Below is a small trained network, with its code and all its weights. Each question gives an input and a target symbol and asks what happens when units are switched off, that is, made to give their printed mean instead of their output.

import numpy as np


def w(rows, s, z=0):
    codes = np.array(rows[::2]) - 128.0
    scale = np.full(codes.shape[1], s)
    scale[-1] = z or s
    return codes * scale


def norm(h):
    return h / np.sqrt((h * h).mean(-1, keepdims=True) + 1e-5)


def f(y):
    return np.maximum(y, 0)


def softmax(a):
    e = np.exp(a - a.max(-1, keepdims=True))
    return e / e.sum(-1, keepdims=True)


def log_softmax(a):
    a = a - a.max(-1, keepdims=True)
    return a - np.log(np.exp(a).sum(-1, keepdims=True))


def net(x, mask):
    ids = ['βγεζθλμξπστψω'.index(c) for c in x.split()]
    T = len(ids)
    res = E[ids] + P[:T]
    r = norm(res)
    for j in range(3):
        rows = slice(2 * j, 2 * j + 2)
        q, k, v = (r @ M[0][rows].T for M in (Q, K, V))
        z = softmax(np.where(np.tri(T) > 0, q @ k.T / 2**0.5, -1e9)) @ v
        o = O[0][rows]
        res = res + np.where(mask[j], z, o[:, -1]) @ o[:, :-1]
    y = f(norm(res) @ A[0][:, :-1].T + A[0][:, -1])
    res = res + np.where(mask[3:11], y, B[0][:, -1]) @ B[0][:, :-1]
    return log_softmax(norm(res)[-1] @ U[:, :-1].T + U[:, -1])


Q, K, V, O, A, B = {}, {}, {}, {}, {}, {}
E = w([
[118,134,155,125,83,84,126,129,181],'β',
[66,95,105,55,109,161,112,134,124],'γ',
[48,155,79,161,166,124,121,110,159],'ε',
[74,134,164,118,68,163,118,123,143],'ζ',
[94,118,203,112,163,125,169,102,162],'θ',
[85,52,153,114,59,161,104,142,153],'λ',
[135,200,88,98,148,118,130,85,164],'μ',
[113,170,56,126,60,146,82,126,176],'ξ',
[150,66,184,56,51,176,110,76,153],'π',
[170,150,94,42,213,144,167,140,120],'σ',
[168,117,133,177,240,54,158,127,164],'τ',
[149,43,67,147,152,112,124,252,169],'ψ',
[234,107,75,91,149,103,140,156,143],'ω',
],0.013)
P = w([
[117,135,98,134,97,70,188,118,76],'0',
[77,116,66,142,94,155,185,32,171],'1',
[123,176,136,54,61,4,156,114,173],'2',
[99,167,144,71,128,89,83,137,106],'3',
[97,118,77,143,151,180,140,35,172],'4',
[144,188,159,72,111,14,86,127,151],'5',
[125,186,168,107,139,130,74,147,129],'6',
[145,122,106,158,153,210,117,54,193],'7',
[172,217,192,107,108,100,97,161,178],'8',
[148,206,195,110,175,156,19,157,134],'9',
[112,107,94,140,138,189,155,30,184],'10',
],0.012)
Q[0] = w([
[128,185,158,85,114,113,118,157,134],'head 0',
[129,102,79,125,125,143,173,95,162],'head 0',
[121,146,163,126,142,96,91,170,65],'head 1',
[92,241,201,80,84,99,42,144,138],'head 1',
[78,41,34,218,150,253,236,53,119],'head 2',
[159,104,90,110,105,110,177,103,210],'head 2',
],0.014)
K[0] = w([
[177,155,147,106,193,164,77,181,119],'head 0',
[122,130,103,117,100,67,240,156,17],'head 0',
[104,136,133,106,191,140,27,134,252],'head 1',
[185,136,158,143,175,188,54,141,128],'head 1',
[43,117,94,111,70,57,240,101,72],'head 2',
[253,104,80,171,98,115,187,169,67],'head 2',
],0.011)
V[0] = w([
[138,127,178,160,64,72,99,132,115],'head 0',
[123,151,159,121,120,111,147,172,68],'head 0',
[32,162,105,178,108,144,103,153,130],'head 1',
[142,188,85,137,117,74,137,144,161],'head 1',
[189,175,102,87,67,164,108,88,93],'head 2',
[144,50,72,159,108,143,97,252,142],'head 2',
],0.014)
O[0] = w([
[111,122,230,152,91,73,62,126,178,150],'head 0',
[122,80,224,165,171,191,96,166,62,144],'head 0',
[52,139,61,222,100,175,108,168,136,2],'head 1',
[132,246,106,81,77,134,59,162,111,226],'head 1',
[117,78,130,172,62,146,69,27,64,143],'head 2',
[126,129,47,63,102,4,66,181,134,41],'head 2',
],0.013,0.0067)
A[0] = w([
[25,161,114,192,56,42,82,113,254,254],'neuron 0',
[94,69,62,198,142,224,165,90,131,120],'neuron 1',
[213,240,123,41,191,96,148,198,216,65],'neuron 2',
[140,94,99,66,160,237,84,85,116,190],'neuron 3',
[154,49,191,133,152,116,196,77,69,105],'neuron 4',
[169,119,103,51,38,55,27,52,54,45],'neuron 5',
[173,189,178,1,176,137,193,107,168,91],'neuron 6',
[197,121,64,37,90,10,129,78,84,82],'neuron 7',
],0.0097,0.0036)
B[0] = w([
[181,78,87,103,110,163,147,168,134,166],'neuron 0',
[82,138,133,92,180,74,96,128,74,173],'neuron 1',
[106,121,178,151,34,30,181,87,147,254],'neuron 2',
[115,103,104,84,75,76,170,158,106,181],'neuron 3',
[168,118,99,65,122,135,117,99,204,177],'neuron 4',
[196,125,117,189,222,112,110,106,108,205],'neuron 5',
[147,114,92,219,69,108,162,210,65,241],'neuron 6',
[144,159,174,114,253,162,87,179,101,191],'neuron 7',
],0.013,0.015)
U = w([
[130,176,198,83,101,146,85,179,170,128],'β',
[45,94,113,114,165,69,156,125,86,115],'γ',
[86,203,77,115,168,152,168,136,202,253],'ε',
[77,78,178,218,131,122,105,152,99,79],'ζ',
[126,130,178,128,193,179,211,175,159,143],'θ',
[144,53,101,139,142,133,154,190,174,118],'λ',
[108,236,150,111,118,148,145,74,102,136],'μ',
[161,135,64,191,92,133,109,111,120,105],'ξ',
[142,114,146,93,129,101,141,45,191,181],'π',
[178,100,86,108,121,151,218,139,58,13],'σ',
[119,144,153,189,75,60,196,143,118,119],'τ',
[109,190,129,2,158,91,130,169,231,225],'ψ',
[182,159,170,161,191,100,107,146,80,100],'ω',
],0.0088,0.0043)

Each question gives the input, a string of symbols that net reads in full, and the target symbol t.
The units are the heads (2 rows each of Q, K, V and O) and the neurons (one row each of A and B). Each row of codes is followed by its name. A weight is (code - 128) times the scale printed after its matrix; where a second scale follows, it is the last column's (O, A, B and U).
mask holds one flag per unit, heads first, then neurons. A switched-off unit (its flag False) gives its mean, the last column of its rows in O or B, instead of its output. The means were averaged over made-up inputs and are rounded, as every weight is.
A unit's drop is (log p(t) with every unit on - log p(t) with that unit switched off) / (log p(t) with every unit on - log p(t) with every unit switched off).
The circuit of an input: a set's keep is (log p(t) with only the set's units on - log p(t) with every unit switched off) / (log p(t) with every unit on - log p(t) with every unit switched off). Starting from all 11 units, units are removed one at a time, each time the one whose removal leaves the highest keep (on an exact tie, the one counted first), for as long as the keep stays at least 0.8.
circuit, biggest first: the units of the circuit, biggest drop first
most important unit: the unit with the biggest drop
top k neurons: the k neurons with the biggest drops, biggest first
which heads matter: for each layer, one digit per head in row order, 1 if its drop is at least 0.15 and else 0, layers parted by /
input θ ω π μ τ θ τ ψ τ π σ, target θ: which heads matter	001
input ζ ψ γ θ ω ζ τ ξ β ψ τ, target ζ: circuit, biggest first	[head 1; head 0]
input π θ γ τ σ, target π: which heads matter	001
input τ π μ β β ψ λ, target λ: most important unit	head 1
input γ μ θ, target μ: top 2 neurons	[neuron 2; neuron 6]
input ζ ζ ψ γ τ τ λ λ, target ζ: which heads matter	110
input ξ π τ π θ π π π, target ξ: circuit, biggest first	[head 1; head 2]
input τ ψ μ π ω μ, target ω: circuit, biggest first	[neuron 7; head 2]
input ω θ θ τ τ γ μ π τ ω σ, target ω: circuit, biggest first	[head 2; neuron 7]
input ζ π ζ ζ ζ τ ζ ζ, target ζ: which heads matter	110
input τ π π τ θ ψ π τ ω, target ω: top 2 neurons	[neuron 7; neuron 5]
input ω θ ψ ζ π τ β θ, target ω: top 2 neurons	[neuron 7; neuron 5]
input μ ψ τ ξ, target ξ: circuit, biggest first	[head 1; head 2; neuron 0]
input ω ω ξ μ γ, target ω: most important unit	head 2
input π σ λ, target σ: circuit, biggest first	[head 0; head 2]
input τ τ π τ ζ σ τ ω π, target ω: circuit, biggest first	[head 2; neuron 7; neuron 5]
input ω ω θ τ τ, target ω: circuit, biggest first	[head 2; neuron 7]
input π μ σ ε, target ε: which heads matter	010
input β π π τ γ λ τ τ ω, target ω: which heads matter	001
input γ ξ τ θ π, target γ: which heads matter	010
input ω σ π γ ε ξ ξ ψ, target ω: circuit, biggest first	[head 2; neuron 7; neuron 5]
input γ τ π ξ π ξ, target π: which heads matter	011
input β σ τ π τ ξ λ γ, target β: most important unit	head 0
input π ω μ π ζ π θ τ, target π: circuit, biggest first	[head 2; neuron 4; neuron 6]
input γ ζ θ ξ τ β γ π ζ τ τ, target γ: which heads matter	010
input β ψ ω τ τ, target β: which heads matter	110
input θ λ β ξ τ ψ ψ λ, target θ: circuit, biggest first	[head 2]
input π μ ε ω τ ω ω ω τ π τ, target π: top 2 neurons	[neuron 4; neuron 6]
input τ τ τ τ π β π ε ψ θ, target θ: which heads matter	011
input θ τ τ π ψ ζ γ ζ, target θ: which heads matter	001
